Here is a tiny trained network, its code and every weight. The questions are about switching its units off for an input and a target symbol, where a switched-off unit gives its printed mean instead of its output.

import numpy as np


def w(rows, s, z=0):
    codes = np.array(rows[::2]) - 128.0
    scale = np.full(codes.shape[1], s)
    scale[-1] = z or s
    return codes * scale


def f(y):
    return np.maximum(y, 0)


def softmax(a):
    e = np.exp(a - a.max(-1, keepdims=True))
    return e / e.sum(-1, keepdims=True)


def log_softmax(a):
    a = a - a.max(-1, keepdims=True)
    return a - np.log(np.exp(a).sum(-1, keepdims=True))


def net(x, mask):
    ids = ['ΘΣΩβζλ'.index(c) for c in x.split()]
    T = len(ids)
    res = E[ids] + P[:T]
    u = 0
    for l in range(2):
        q, k, v = (res @ M[l].T for M in (Q, K, V))
        z = softmax(np.where(np.tri(T) > 0, q @ k.T / 3**0.5, -1e9)) @ v
        res = res + np.where(mask[u], z, O[l][:, -1]) @ O[l][:, :-1]
        u += 1
        y = f(res @ A[l][:, :-1].T + A[l][:, -1])
        res = res + np.where(mask[u : u + 8], y, B[l][:, -1]) @ B[l][:, :-1]
        u += 8
    return log_softmax(res[-1] @ U[:, :-1].T + U[:, -1])


Q, K, V, O, A, B = {}, {}, {}, {}, {}, {}
E = w([
[199,143,215],'Θ',
[104,143,114],'Σ',
[89,144,101],'Ω',
[86,171,214],'β',
[83,75,2],'ζ',
[163,79,72],'λ',
],0.011)
P = w([
[254,147,118],'0',
[75,202,69],'1',
[40,85,173],'2',
[72,213,65],'3',
[49,49,106],'4',
[86,219,48],'5',
[29,77,174],'6',
[100,244,97],'7',
[37,32,92],'8',
[124,210,26],'9',
[37,81,190],'10',
[144,229,68],'11',
],0.0076)
Q[0] = w([
[98,255,77],'0.h0',
[204,243,142],'0.h0',
[192,114,65],'0.h0',
],0.0098)
K[0] = w([
[254,140,149],'0.h0',
[197,113,64],'0.h0',
[122,222,226],'0.h0',
],0.0077)
V[0] = w([
[214,18,191],'0.h0',
[113,254,132],'0.h0',
[128,2,73],'0.h0',
],0.0075)
O[0] = w([
[218,150,173,6],'0.h0',
[105,154,95,215],'0.h0',
[133,85,5,59],'0.h0',
],0.011,0.002)
A[0] = w([
[177,42,141,193],'0.n0',
[119,16,172,202],'0.n1',
[94,254,123,251],'0.n2',
[56,148,177,147],'0.n3',
[140,123,74,97],'0.n4',
[93,56,167,125],'0.n5',
[127,175,118,60],'0.n6',
[104,178,96,53],'0.n7',
],0.01,0.0031)
B[0] = w([
[150,255,72,140],'0.n0',
[57,162,178,171],'0.n1',
[203,50,61,254],'0.n2',
[155,105,85,217],'0.n3',
[210,158,130,143],'0.n4',
[103,192,165,168],'0.n5',
[45,162,115,142],'0.n6',
[149,176,171,154],'0.n7',
],0.0093,0.0087)
Q[1] = w([
[244,154,13],'1.h0',
[42,158,108],'1.h0',
[117,127,100],'1.h0',
],0.011)
K[1] = w([
[252,113,148],'1.h0',
[35,117,160],'1.h0',
[108,167,132],'1.h0',
],0.013)
V[1] = w([
[173,223,2],'1.h0',
[120,105,247],'1.h0',
[63,35,62],'1.h0',
],0.0073)
O[1] = w([
[40,19,254,254],'1.h0',
[250,198,99,60],'1.h0',
[151,35,46,75],'1.h0',
],0.0067,0.0054)
A[1] = w([
[117,103,82,116],'1.n0',
[89,113,78,74],'1.n1',
[143,205,2,139],'1.n2',
[235,132,133,254],'1.n3',
[87,193,201,138],'1.n4',
[89,233,109,77],'1.n5',
[24,196,102,153],'1.n6',
[252,141,63,212],'1.n7',
],0.0092,0.0045)
B[1] = w([
[197,113,121,186],'1.n0',
[162,63,159,193],'1.n1',
[86,73,209,240],'1.n2',
[89,119,2,218],'1.n3',
[202,175,114,209],'1.n4',
[146,59,162,166],'1.n5',
[115,146,190,254],'1.n6',
[33,158,112,219],'1.n7',
],0.008,0.0054)
U = w([
[153,248,195,130],'Θ',
[238,79,124,210],'Σ',
[254,62,124,141],'Ω',
[26,236,79,172],'β',
[161,56,148,2],'ζ',
[116,194,246,97],'λ',
],0.0069,0.0048)

Each question gives the input, a string of symbols that net reads in full, and the target symbol t.
The units are the heads (3 rows each of Q, K, V and O) and the neurons (one row each of A and B). Each row of codes is followed by its name. A weight is (code - 128) times the scale printed after its matrix; where a second scale follows, it is the last column's (O, A, B and U).
mask holds one flag per unit, layer by layer, with each layer's heads first. A switched-off unit (its flag False) gives its mean, the last column of its rows in O or B, instead of its output. The means were averaged over made-up inputs and are rounded, as every weight is.
A unit's drop is (log p(t) with every unit on - log p(t) with that unit switched off) / (log p(t) with every unit on - log p(t) with every unit switched off).
The circuit of an input: a set's keep is (log p(t) with only the set's units on - log p(t) with every unit switched off) / (log p(t) with every unit on - log p(t) with every unit switched off). Starting from the 12 units with the biggest drops (on a tie, the unit counted first), units are removed one at a time, each time the one whose removal leaves the highest keep (on an exact tie, the one counted first), for as long as the keep stays at least 0.8.
circuit, biggest first: the units of the circuit, biggest drop first
unit that matters most: the unit with the biggest drop
top k neurons: the k neurons with the biggest drops, biggest first
top k neurons in layer l: the k neurons of layer l with the biggest drops, biggest first
input β β β, target β: top 2 neurons : 0.n2, 0.n5
input Θ β β λ Σ ζ Ω β Σ β, target Θ: circuit, biggest first : 1.h0, 0.h0
input Θ β β λ Θ β Θ Σ Σ λ, target Θ: circuit, biggest first : 1.h0, 0.h0
input Σ λ Θ, target Θ: unit that matters most : 0.n2
input λ β β β λ β, target λ: top 2 neurons in layer 0 : 0.n0, 0.n4
input λ Σ λ Ω, target λ: circuit, biggest first : 1.h0, 0.n0, 0.h0
input Σ ζ β Ω, target Σ: top 3 neurons in layer 0 : 0.n2, 0.n5, 0.n1
input ζ Σ β β λ, target λ: circuit, biggest first : 0.n2, 0.n1
input λ ζ Θ Σ λ Θ Θ Θ Σ β, target λ: top 3 neurons : 0.n0, 0.n4, 1.n3
input ζ Σ β β β Σ λ β Σ β β Ω, target ζ: circuit, biggest first : 1.h0, 0.h0, 0.n4, 0.n1
input β λ λ, target λ: top 2 neurons in layer 0 : 0.n2, 0.n0
input λ Θ β Θ, target λ: circuit, biggest first : 1.h0, 0.h0, 0.n0
input λ β ζ ζ, target λ: circuit, biggest first : 1.h0, 0.n0, 0.h0, 0.n4
input λ Σ Θ ζ λ β Σ Σ, target λ: circuit, biggest first : 1.h0, 0.h0, 0.n0
input ζ Ω ζ ζ, target ζ: circuit, biggest first : 1.h0, 0.h0
input Σ β λ β β λ Σ Σ, target Ω: circuit, biggest first : 0.n2, 1.h0, 1.n7
input λ β β λ β β ζ β λ Ω, target λ: circuit, biggest first : 1.h0, 0.h0, 0.n0
input ζ λ β Θ β β ζ ζ β Ω, target ζ: top 2 neurons : 0.n4, 0.n0
input β β λ λ Θ β β β Θ Θ, target β: top 2 neurons : 1.n7, 1.n3
input Θ Σ Ω Σ Ω ζ λ ζ, target Θ: top 2 neurons in layer 0 : 0.n0, 0.n3
input λ β Θ β ζ Σ ζ ζ λ Θ, target λ: circuit, biggest first : 1.h0, 0.n0, 0.h0
input Θ β λ β β β β β λ Ω, target Θ: unit that matters most : 1.h0
input Θ β λ λ β λ Σ λ β β β Θ, target Θ: top 3 neurons : 0.n0, 1.n4, 0.n3
input ζ ζ β Θ, target ζ: top 2 neurons in layer 0 : 0.n4, 0.n5
input β ζ β λ β β λ λ λ β β λ, target β: unit that matters most : 0.h0
input Σ β Θ Σ β Ω, target Σ: top 3 neurons in layer 0 : 0.n2, 0.n1, 0.n5
input Θ ζ β β, target Θ: unit that matters most : 1.h0
input Σ Σ λ λ β Σ, target Σ: top 3 neurons in layer 0 : 0.n2, 0.n5, 0.n1
input Θ λ ζ λ Θ Σ, target Θ: top 2 neurons in layer 0 : 0.n0, 0.n3
input Ω λ λ β β β β ζ, target Ω: top 3 neurons in layer 0 : 0.n2, 0.n5, 0.n1
